Below are the code and all the weights of a small trained network. Each question names an input and a class and asks about switching units off, where a switched-off unit gives its printed mean instead of its output.

import numpy as np


def w(rows, s, z=0):
    codes = np.array(rows[::2]) - 128.0
    scale = np.full(codes.shape[1], s)
    scale[-1] = z or s
    return codes * scale


def norm(h):
    return h / np.sqrt((h * h).mean(-1, keepdims=True) + 1e-5)


def f(y):
    return np.maximum(y, 0)


def log_softmax(a):
    a = a - a.max(-1, keepdims=True)
    return a - np.log(np.exp(a).sum(-1, keepdims=True))


def net(x, mask):
    res = np.array(x, float).reshape(1, 4) / 4 @ E
    u = 0
    for l in range(4):
        y = f(norm(res) @ A[l][:, :-1].T + A[l][:, -1])
        res = res + np.where(mask[u : u + 4], y, B[l][:, -1]) @ B[l][:, :-1]
        u += 4
    return log_softmax(norm(res)[-1] @ U[:, :-1].T + U[:, -1])


A, B = {}, {}
E = w([
[111,99,40,163,157,50,170,186],'x0',
[135,93,79,161,185,220,71,59],'x1',
[166,47,204,23,164,113,40,172],'x2',
[242,254,74,59,232,146,121,147],'x3',
],0.0037)
A[0] = w([
[132,28,158,100,106,68,161,205,5],'0.n1',
[81,30,222,213,52,93,173,125,16],'0.n2',
[196,209,252,16,119,180,103,133,12],'0.n3',
[123,136,176,38,105,46,132,119,15],'0.n4',
],0.0025,0.0026)
B[0] = w([
[130,86,174,133,103,123,103,174,179],'0.n1',
[219,157,105,59,255,127,123,120,253],'0.n2',
[48,50,76,180,148,72,210,90,249],'0.n3',
[153,81,123,113,53,139,146,146,160],'0.n4',
],0.0045,0.0015)
A[1] = w([
[208,194,81,46,210,94,118,190,4],'1.n1',
[136,180,253,104,74,127,96,135,148],'1.n2',
[202,193,93,140,115,159,161,126,55],'1.n3',
[105,183,162,163,79,139,211,89,58],'1.n4',
],0.0045,0.0035)
B[1] = w([
[226,124,103,24,233,17,241,112,251],'1.n1',
[157,139,194,81,107,172,158,125,229],'1.n2',
[125,1,168,86,113,116,91,160,175],'1.n3',
[129,236,150,130,111,127,206,147,201],'1.n4',
],0.0055,0.0029)
A[2] = w([
[117,163,132,139,123,105,78,156,91],'2.n1',
[214,190,64,134,229,229,61,92,33],'2.n2',
[87,144,1,244,84,121,136,151,89],'2.n3',
[62,192,34,215,69,110,139,117,1],'2.n4',
],0.0044,0.004)
B[2] = w([
[126,123,145,146,118,144,138,124,128],'2.n1',
[222,207,67,159,34,196,15,189,226],'2.n2',
[111,71,82,114,88,147,180,27,251],'2.n3',
[104,103,3,105,78,20,254,46,196],'2.n4',
],0.0051,0.0024)
A[3] = w([
[91,63,149,143,105,40,110,254,78],'3.n1',
[151,97,133,131,154,115,22,207,116],'3.n2',
[165,179,69,92,239,71,143,159,6],'3.n3',
[36,61,89,229,106,92,122,174,115],'3.n4',
],0.0049,0.0023)
B[3] = w([
[118,183,64,158,135,91,36,204,210],'3.n1',
[95,212,120,147,77,101,204,98,193],'3.n2',
[185,95,119,87,235,86,157,76,254],'3.n3',
[95,132,112,197,254,161,85,138,219],'3.n4',
],0.0059,0.0031)
U = w([
[79,59,96,207,178,194,102,73,33],'0',
[117,242,208,146,57,146,230,116,75],'1',
[233,148,73,64,231,62,165,126,253],'2',
[214,194,55,139,104,221,29,99,125],'3',
[127,108,194,80,71,65,96,227,81],'4',
[64,124,21,201,97,87,251,50,181],'5',
[94,51,238,77,98,199,63,66,112],'6',
[50,99,82,202,178,64,33,198,161],'7',
],0.011,0.0021)

Each question gives the input, the list of numbers given to net, and the class t.
The units are the neurons (one row each of A and B). Each row of codes is followed by its name. A weight is (code - 128) times the scale printed after its matrix; where a second scale follows, it is the last column's (A, B and U).
mask holds one flag per neuron, layer by layer. A switched-off neuron (its flag False) gives its mean, the last column of its row in B, instead of its output. The means were averaged over made-up inputs and are rounded, as every weight is.
A unit's drop is (log p(t) with every unit on - log p(t) with that unit switched off) / (log p(t) with every unit on - log p(t) with every unit switched off).
The circuit of an input: a set's keep is (log p(t) with only the set's units on - log p(t) with every unit switched off) / (log p(t) with every unit on - log p(t) with every unit switched off). Starting from the 12 units with the biggest drops (on a tie, the unit counted first), units are removed one at a time, each time the one whose removal leaves the highest keep (on an exact tie, the one counted first), for as long as the keep stays at least 0.8.
units of the circuit, in order: the units of the circuit, biggest drop first
most important unit: the unit with the biggest drop
k most important neurons: the k neurons with the biggest drops, biggest first
k most important neurons of layer l: the k neurons of layer l with the biggest drops, biggest first
drop when u is switched off: that unit's drop, to one decimal
input [4,3,6,-1], class 7: 2 most important neurons	[1.n1; 0.n2]
input [5,8,7,-1], class 3: 3 most important neurons	[1.n1; 0.n3; 2.n2]
input [5,0,-2,1], class 5: units of the circuit, in order	[0.n2; 1.n1]
input [-5,4,4,0], class 6: units of the circuit, in order	[3.n1; 1.n1]
input [-2,7,-2,0], class 3: units of the circuit, in order	[2.n2]
input [3,-5,0,-1], class 7: units of the circuit, in order	[1.n1; 3.n1]
input [-1,-7,-3,2], class 1: units of the circuit, in order	[0.n2; 1.n1; 3.n3]
input [0,4,0,-3], class 0: 2 most important neurons of layer 1	[1.n1; 1.n2]
input [-2,-1,-2,-8], class 7: units of the circuit, in order	[2.n3; 3.n4]
input [-1,-6,-1,-5], class 4: 2 most important neurons of layer 2	[2.n3; 2.n4]
input [1,2,0,-8], class 0: 2 most important neurons	[1.n1; 1.n3]
input [3,7,2,-1], class 3: 2 most important neurons	[2.n2; 0.n3]
input [5,-6,3,-6], class 7: 2 most important neurons of layer 3	[3.n1; 3.n4]
input [3,8,3,1], class 3: most important unit	2.n2
input [-7,2,1,0], class 6: 2 most important neurons of layer 0	[0.n3; 0.n2]
input [4,4,-2,2], class 3: drop when 2.n4 is switched off	0.1
input [-1,8,-2,1], class 3: drop when 2.n2 is switched off	0.3
input [-5,1,-5,5], class 3: drop when 2.n2 is switched off	1.1
input [0,-8,-3,-3], class 1: drop when 1.n4 is switched off	0.3
input [8,-1,0,-6], class 7: most important neuron	[3.n1]
